Each row is followed by its class.
[31,47,530,-98,293,-56,-398,-2,153,424,-356,148,364,162,541,-74,149,-12,579,77,235,374,-48,-33,163,-6,-37,61,-127,326,111,-265,588,-651,-2,340,-200,-251] -> U
[-268,-8,-118,103,104,-126,-80,-95,349,-155,-604,572,-9,289,-65,106,-364,-398,-186,-497,134,-236,-110,-421,169,428,147,108,122,127,-264,100,305,305,-79,-381,310,-178] -> M
[97,-17,75,-84,217,-229,-572,-164,82,96,-347,111,210,74,507,-158,400,17,343,-171,-161,410,-3,-12,350,59,-125,-191,-136,436,19,-357,506,-498,150,552,-299,-263] -> K
[16,-65,-406,112,-174,116,-292,368,43,105,218,-150,259,12,-85,-94,374,-55,9,-521,-56,133,6,-52,-141,437,-99,197,-18,-248,-132,197,-558,592,-197,-171,97,-489] -> M
[47,-35,282,8,414,-243,-539,305,340,122,-456,229,439,-42,380,-113,234,202,695,-190,289,337,-77,-152,336,72,-178,-161,-94,814,217,-433,333,-528,182,766,-186,-362] -> N
[4,55,254,-22,338,-213,-253,98,297,185,-494,171,285,97,257,-181,277,121,355,-372,165,253,-125,-491,171,-18,-85,-286,-72,690,-36,-483,732,-600,176,635,53,-302] -> E
[-333,140,49,559,-184,-96,97,-80,393,-96,-280,389,2,282,-82,395,-330,397,254,300,300,106,-74,-569,86,-226,236,321,358,196,436,-199,-27,-191,-489,-399,52,-91] -> Q
[85,-88,-130,6,-101,54,-142,474,174,-104,215,-113,117,-172,67,130,91,66,294,-326,-89,14,-7,-143,-103,521,-26,451,53,-363,-248,73,-409,379,-197,8,-163,-165] -> Q
[331,230,457,-177,268,13,124,235,26,-39,433,-157,126,-332,53,-240,-227,271,43,412,-82,59,-182,355,-295,-577,-109,-114,-82,-128,207,-31,578,-312,57,67,163,206] -> P
[-116,-76,-436,-47,-282,-209,-306,201,14,62,-20,-223,254,176,70,-23,432,-209,277,-337,-148,199,105,-26,-106,535,-111,170,150,-206,-94,139,-321,499,-143,49,-68,-384] -> N
[75,-135,-141,-202,-110,45,-272,288,231,346,96,-179,199,194,93,122,380,4,374,-132,-12,244,-201,-274,33,344,-96,134,170,-31,-42,-15,-226,278,-2,211,-86,-331] -> A
[-354,23,174,336,-311,68,-65,-86,460,46,-491,229,262,228,115,436,-149,267,134,-47,551,109,-242,-510,182,-181,345,452,362,288,304,-195,57,-326,-332,-76,96,-222] -> W
[-62,-61,-134,77,-103,-2,-242,306,248,106,-3,-31,-7,14,-151,-116,149,23,250,-364,41,160,-150,-240,-9,443,-81,497,101,-158,-19,-97,-178,197,-152,-39,-42,-212] -> U
[110,-113,210,263,-136,-60,447,328,-314,-287,9,120,-10,143,193,319,-232,-264,-54,401,-122,-584,16,159,15,176,44,-201,77,-172,48,108,-45,-44,-70,-78,136,20] -> G
[20,178,-310,120,-306,-144,-33,304,-233,-8,93,-162,340,186,371,-47,184,-140,189,-94,-173,218,372,155,-11,420,-192,27,99,-321,30,88,-44,138,-171,96,-52,-330] -> W
[56,-65,466,531,31,-106,375,365,145,-596,41,220,-275,85,63,202,-360,-148,-5,415,-194,-720,84,-15,-22,165,194,-286,-20,-15,331,-153,53,-131,-59,-115,75,119] -> D
[-218,69,214,526,-111,-135,206,102,388,9,-69,112,-16,282,-191,416,-23,603,243,171,262,-93,-338,-797,152,-204,218,174,47,165,485,-230,-249,-328,-286,42,57,-26] -> M
[-42,74,-348,182,-271,-50,-127,453,74,-133,297,-235,104,191,-80,-73,386,133,241,-141,-373,229,-15,-170,-308,421,-76,488,133,-446,-321,267,-595,559,-208,-458,-77,-193] -> U
[-386,225,-191,509,-355,-403,279,15,432,-92,-294,328,-19,355,11,385,-52,249,227,106,288,17,30,-634,119,326,266,286,275,113,334,-124,-62,-19,-232,-67,222,-183] -> H
[-177,-74,-357,238,-27,-303,-182,-154,254,-136,-705,489,254,227,-279,191,-224,-162,-47,-628,-41,-105,117,-612,-25,222,184,-58,271,168,-128,-66,-33,302,-284,-453,234,-182] -> E
[295,312,127,-118,-49,-211,243,230,138,-252,614,-40,-1,-43,-83,200,-78,279,73,757,46,22,-195,261,-104,-110,105,-226,69,-603,220,-43,246,171,-31,-51,-109,249] -> A
[40,-95,41,18,105,34,-194,327,104,-55,37,-262,100,64,90,-187,88,-130,250,-273,-565,355,181,-15,-430,293,-198,362,-13,-261,-255,166,-135,373,-236,-433,-115,-86] -> K
[-491,90,-136,516,-269,-333,24,-239,164,-44,-298,267,128,363,-2,286,44,213,61,54,188,124,-297,-686,39,-242,200,43,218,325,373,-59,-281,-186,-415,-366,145,-297] -> K
[66,-22,180,349,-59,-316,-96,427,43,-578,-301,303,-17,-123,176,-53,-223,-593,333,78,-93,-361,218,249,238,633,206,-53,94,21,345,-125,-239,88,258,21,133,-22] -> D
[30,-23,194,198,-32,-114,273,24,-237,-266,228,-126,-16,269,266,71,-324,-292,68,374,-110,-548,210,207,-102,-50,-78,-291,-21,-330,259,182,-111,-90,-219,-253,-45,85] -> E
[-510,17,-298,230,-155,-10,-261,-201,257,52,-640,323,178,246,-104,257,-81,-265,15,-333,106,225,57,-414,218,225,331,312,138,-38,-114,17,-234,542,-237,-763,230,-258] -> V
[146,66,508,126,15,331,88,417,-17,-440,113,75,-135,73,225,155,-295,-252,116,234,-35,-518,1,312,167,211,159,-90,-58,-162,153,36,-81,-19,1,87,93,74] -> A
[162,-11,206,266,-64,-215,256,256,-103,-186,383,-173,-134,266,66,124,27,-67,-57,251,-184,-598,-26,58,-243,106,-65,-307,-36,-280,307,73,-245,90,-102,-145,242,114] -> G
[-156,-30,137,39,264,-423,-572,202,525,34,-704,180,443,139,475,-7,18,39,596,-261,91,319,29,-185,149,250,-56,-63,6,530,340,-310,391,-275,73,340,-64,-398] -> A
[43,155,264,-3,329,30,-258,322,215,113,-454,14,418,103,500,-125,236,25,263,-259,28,406,80,-67,200,38,-106,-334,-129,487,136,-430,805,-478,145,499,24,-505] -> W
[-342,244,90,541,-91,-118,151,56,425,-199,-469,410,97,132,-75,500,-440,216,148,115,137,112,-35,-384,116,-73,172,190,172,172,416,-138,61,-91,-391,-371,89,-306] -> P
[-272,56,-48,358,-318,-37,82,-224,93,272,-335,276,53,339,53,534,-97,394,252,232,399,282,-144,-473,346,-113,106,359,254,209,144,-73,-99,-167,-348,-39,-62,-249] -> A
[28,150,187,129,-128,-217,17,94,-309,-325,85,183,-175,223,372,-7,-82,-428,70,185,-92,-415,208,366,162,375,155,85,-3,-243,144,241,-400,-59,-53,-143,107,144] -> W
[-41,49,-351,174,-262,-222,-134,442,525,-332,240,-204,7,15,-316,164,89,202,300,-244,33,231,90,-181,-84,591,15,689,300,-476,92,-20,-564,614,-253,-135,-288,-10] -> Q
[172,289,89,92,104,-119,119,225,-128,68,553,-98,63,-178,105,-168,17,367,178,678,-168,90,-239,323,-106,-424,-334,-260,-213,-314,159,-1,482,64,-69,-70,239,-12] -> H
[189,-61,425,150,82,139,431,285,-183,-173,350,-199,-22,21,62,62,-224,-195,41,271,-95,-606,-64,-42,-147,-87,63,-92,-140,-389,135,65,-31,-338,-88,-43,115,239] -> Q
[-12,48,-361,167,-158,-18,-244,413,315,-151,75,-69,106,-26,-99,-129,321,-72,24,-666,-97,78,86,-173,-146,642,-106,215,83,-129,-240,-72,-161,405,-56,10,49,-419] -> D
[27,101,-218,150,-219,-308,-135,572,233,-201,302,-292,257,13,-215,-126,279,100,196,-152,-241,135,154,-122,-235,362,28,334,102,-476,143,-36,-429,302,-164,-113,-140,-60] -> D
[-148,-165,29,419,-44,-60,4,-24,-223,-342,29,123,-121,64,-29,-181,-130,-346,-83,-157,-271,-541,82,-6,-88,18,15,-190,-73,49,206,138,-446,33,-158,-206,104,13] -> N
[-247,160,-368,291,9,-361,31,105,322,-163,-670,563,125,-44,-284,195,-211,-279,-73,-506,17,-98,87,-534,115,427,208,-131,198,120,119,-253,102,294,-187,-250,452,-293] -> G
[-28,467,-28,-71,-116,-199,156,38,-250,52,477,-315,87,-110,105,-78,39,192,87,679,-51,348,-169,465,-45,-419,-169,-65,-45,-597,319,-10,335,141,-60,-181,99,54] -> Q
[-422,59,56,465,-278,-227,99,-123,355,143,-253,25,218,283,112,391,-32,271,101,36,490,60,-136,-714,20,-277,238,67,250,343,569,-103,-181,-276,-405,-141,185,-403] -> W
[-152,113,184,-3,208,89,-596,-119,176,95,-440,30,335,153,367,-233,151,34,234,-487,72,459,-9,-247,123,-267,-109,34,-79,471,54,-266,321,-552,-39,20,-49,-331] -> N
[-395,70,-278,-110,26,-252,-233,-336,96,107,-658,383,-75,38,-126,-86,-113,-386,-168,-457,16,111,-206,-403,204,79,101,187,91,115,-47,40,-7,289,-129,-460,243,-112] -> W
[-244,319,-475,185,-139,-453,70,-216,125,-152,-485,564,10,-39,-137,243,-240,-398,-246,-278,7,-34,366,-198,11,459,113,-396,207,81,104,-148,181,339,-182,-401,226,-438] -> P
[-432,143,-298,7,-179,-86,16,-224,76,-171,-631,453,84,118,-42,118,-361,-346,-150,-366,61,42,-75,-258,-55,230,151,225,278,22,-213,220,-7,330,-78,-588,220,-160] -> N
[188,-90,47,129,-151,154,37,65,-461,23,68,4,-94,56,405,-53,-21,-636,28,332,-189,-482,380,525,86,369,-160,-292,-74,-211,-82,113,30,60,75,-137,208,-177] -> N
[-401,14,-87,481,-235,-52,31,-157,224,3,-479,265,119,285,79,225,-160,143,3,-275,110,-38,-210,-626,-94,-133,81,216,273,354,126,23,10,-240,-266,-291,372,-303] -> G
[-73,381,158,-43,-135,-8,10,316,108,69,346,-201,87,-141,146,-164,-73,103,133,503,58,224,-200,316,-124,-234,-188,28,76,-332,374,-128,440,88,-71,-177,322,-110] -> M
[-345,228,145,416,-194,-329,16,-142,98,168,-165,427,12,392,105,345,45,265,455,192,332,67,-242,-520,279,-91,238,259,236,276,444,-151,-306,-366,-419,-22,184,-138] -> M
[-174,148,543,-64,257,-276,-431,75,460,294,-430,-33,294,243,504,-83,238,322,614,-22,143,415,-367,-409,224,-209,-65,-18,-164,444,538,-504,405,-472,156,360,-126,-65] -> V
[-56,284,-100,95,-176,-109,339,-78,-586,156,356,-56,72,45,527,-149,-31,-78,-77,752,-123,267,36,500,-168,-358,-350,-335,-37,-275,53,186,605,-204,-172,-274,254,-241] -> W
[-354,22,-640,225,-249,-308,-131,-232,0,52,-679,320,268,200,-49,-52,30,-569,-153,-528,4,98,56,-430,-85,321,-47,-122,289,198,-175,29,133,374,-232,-552,614,-467] -> K
[-25,205,-41,52,183,-465,-402,170,365,-107,-398,-18,255,15,296,-23,263,3,400,-235,117,382,108,-155,382,368,-50,-166,-101,165,231,-440,377,-187,228,375,-178,-326] -> W
[-399,107,-113,607,-439,-477,-157,-417,124,146,-317,279,211,405,-16,498,-40,530,359,304,129,181,-40,-630,231,-382,209,301,296,114,388,-117,-204,-99,-564,-364,28,-117] -> H
[94,-46,148,-9,452,96,-315,106,279,-81,-159,-59,292,-138,136,-216,191,155,196,-332,211,98,-51,-227,87,-55,-36,-363,-293,471,-1,-289,334,-482,201,511,-87,-176] -> K
[221,509,399,-39,193,216,519,334,27,-20,569,-34,-151,-163,172,-128,-239,445,-102,807,-5,125,-405,399,-150,-523,-202,-72,-111,-332,157,-111,855,-172,-74,-125,337,128] -> K
[-9,-109,-73,147,-67,-114,-371,248,44,-210,-102,193,116,87,109,-122,-128,-32,345,-354,-276,212,259,-5,-63,455,-46,406,162,-95,-103,33,-252,138,-201,-90,-330,-58] -> A
[-350,216,184,316,-224,-339,58,-90,383,26,-359,429,58,241,139,476,-230,340,271,184,48,109,-44,-384,-16,-90,272,211,322,209,521,-152,-21,-100,-435,-247,30,-153] -> V
[-237,114,166,380,-220,-167,-178,11,531,-57,-370,72,130,130,-47,199,-43,435,367,-62,412,51,-451,-703,277,-263,213,510,253,277,462,-218,-139,-288,-189,15,140,-106] -> M
[55,15,-497,10,-322,59,92,169,-228,140,263,-193,61,114,259,-11,373,-241,112,-146,-276,117,306,116,-52,533,-198,173,134,-285,-280,130,-252,286,-133,72,-70,-367] -> P
[113,213,164,83,216,69,328,534,184,-149,403,-114,105,-215,-151,-262,29,162,-154,191,-126,29,-225,165,-417,-237,-210,-533,-143,61,261,-84,484,87,160,72,364,-133] -> V
[-9,20,-174,1,-107,70,-285,308,28,-70,117,-186,252,19,219,-119,237,-284,268,-343,-133,197,26,175,-113,362,-103,326,-12,-391,-51,102,-305,266,-256,-164,-18,-288] -> D
[114,19,-424,-111,-38,-44,-321,353,298,-112,62,48,-60,-161,-26,-165,83,-235,148,-391,-90,145,35,79,34,784,-208,369,-14,-355,-248,140,-231,560,31,-70,-75,-251] -> A
[-45,-287,-134,-36,-60,-169,-237,336,280,-90,-198,-28,236,87,-144,119,-161,289,211,-497,-51,46,-33,-138,-98,229,-33,592,409,-62,68,-56,-180,254,-411,-79,-505,-217] -> M
[-18,-50,126,424,-182,-328,-21,556,88,-452,-57,234,96,-110,123,35,-270,-347,-35,169,-293,-618,135,266,-223,382,-9,-304,12,-31,587,101,-400,279,-64,-242,219,-252] -> N
[51,218,273,-112,330,-403,-332,104,200,355,-405,115,424,78,518,-64,427,212,530,-24,122,452,-65,-23,94,-54,-98,-467,-128,639,389,-462,627,-466,181,696,104,-382] -> D
[-190,99,-499,-117,-2,-393,-455,-351,323,92,-611,120,303,109,-248,28,42,-81,-80,-745,-41,226,-67,-471,-8,-12,87,-24,291,188,62,-34,21,523,-234,-341,287,-304] -> K
[-495,-26,-557,98,-307,-403,-181,-201,63,160,-753,392,103,91,38,35,-203,-309,-22,-369,281,3,-162,-417,67,260,-63,142,387,377,-28,82,-128,377,-75,-461,548,-407] -> A
[203,128,-303,-196,-224,62,132,498,166,-71,225,127,16,-60,-55,195,261,-51,-35,-483,35,-96,60,22,-70,899,28,20,198,-226,-172,-103,-113,466,31,377,-62,-370] -> H
[-70,157,-237,177,-228,-419,-234,256,137,-95,109,-11,69,224,148,-10,280,-87,522,-67,-236,278,247,25,-10,685,50,535,164,-449,-53,154,-398,483,-220,-97,-62,-30] -> W
[-134,2,-158,81,-116,-264,-317,407,406,-24,51,-51,294,193,-186,38,257,211,314,-544,-111,156,-148,-376,-238,368,68,374,162,-182,55,14,-438,367,-288,-9,13,-191] -> E
[-377,163,-494,72,-83,-405,-77,74,142,-12,-611,424,216,-156,-49,113,-142,-428,103,-420,26,48,17,-198,37,538,33,17,216,111,24,-7,-83,423,-165,-280,450,-471] -> K
[-118,56,-246,73,-147,-51,-170,402,312,-93,314,-162,49,15,-62,-102,170,-82,62,-418,-66,38,207,-260,-232,571,25,367,62,-352,-94,106,-434,502,-243,-154,-42,-196] -> Q
[135,-54,-163,303,-77,-440,106,201,35,-470,32,80,87,-92,-8,95,-341,-536,27,98,-145,-530,695,264,-46,523,121,-368,110,-389,310,-48,-224,291,-128,-249,-44,-64] -> E
[62,398,146,-15,-137,447,127,106,-99,-56,580,-235,1,-83,115,-25,-201,388,-130,465,195,123,-178,423,-143,-426,-117,39,37,-533,79,15,345,27,-141,-366,30,-2] -> W
[-139,39,274,603,-249,-64,121,-353,78,198,4,365,16,375,181,511,-218,382,330,518,431,-34,9,-547,197,-322,99,101,174,143,323,-212,-120,-415,-585,-219,-182,-21] -> D
[46,227,179,-24,-62,135,-34,1,126,-325,384,-77,50,-260,-284,-100,-274,372,-285,416,111,63,-223,260,-195,-632,165,-88,115,-259,345,-96,275,34,-153,-289,-32,225] -> K
[83,183,96,-17,369,-781,-460,2,188,91,-567,232,252,-36,595,-103,233,76,484,-142,-315,490,255,-91,114,231,-227,-409,-133,582,208,-401,516,-295,154,342,-128,-365] -> K
[-40,250,312,-38,136,-47,-431,232,338,128,-574,209,290,45,656,-157,237,-73,352,-300,98,373,91,-55,236,364,-6,-80,-106,491,129,-423,721,-397,300,437,26,-553] -> H
[-8,52,76,-57,185,-350,-330,378,537,-53,-507,-3,494,106,229,159,237,309,302,-190,203,352,-148,-318,173,69,-55,-315,132,483,365,-592,636,-367,144,530,-253,-463] -> G
[-356,143,-50,526,-113,-301,-7,-225,342,-59,-310,578,-4,149,95,341,-362,44,293,100,287,41,218,-230,164,231,155,332,138,188,228,144,-220,0,-357,-291,25,-197] -> V
[-108,15,-298,118,-358,-179,-429,371,265,-165,29,-173,146,16,-108,-152,405,118,148,-588,-238,192,-142,-398,-200,403,14,445,120,-197,0,31,-600,441,-118,-128,25,-206] -> N
[348,-142,255,110,222,-208,354,410,15,-395,258,103,-186,-17,-137,73,-317,-160,2,279,-131,-739,71,200,-53,245,-58,-287,-41,-223,179,-48,67,-41,-27,86,-49,241] -> N
[-324,193,-478,296,-103,-283,-88,-412,-43,-28,-424,361,-32,98,-69,179,-102,-405,-16,-63,44,153,319,-370,310,182,-1,-129,104,21,-163,21,-170,459,-207,-566,145,-208] -> G
[145,300,105,15,-18,131,131,454,148,-11,404,5,136,-156,-108,6,-180,218,22,505,183,-7,-123,310,-129,-50,-3,-48,57,-397,92,-44,298,220,-8,-207,237,-58] -> A
[167,-18,260,91,92,-5,281,204,-131,-457,141,68,-286,-27,84,-52,-368,-401,67,410,-158,-748,94,381,6,181,36,-149,-54,-226,219,218,-61,6,52,-142,68,170] -> H
[170,-143,154,153,-103,-33,140,133,-231,-318,230,-35,-151,25,136,-115,-148,-238,-100,177,-262,-751,-15,43,-170,52,1,-304,-100,-150,176,191,-164,-181,-14,17,213,179] -> U
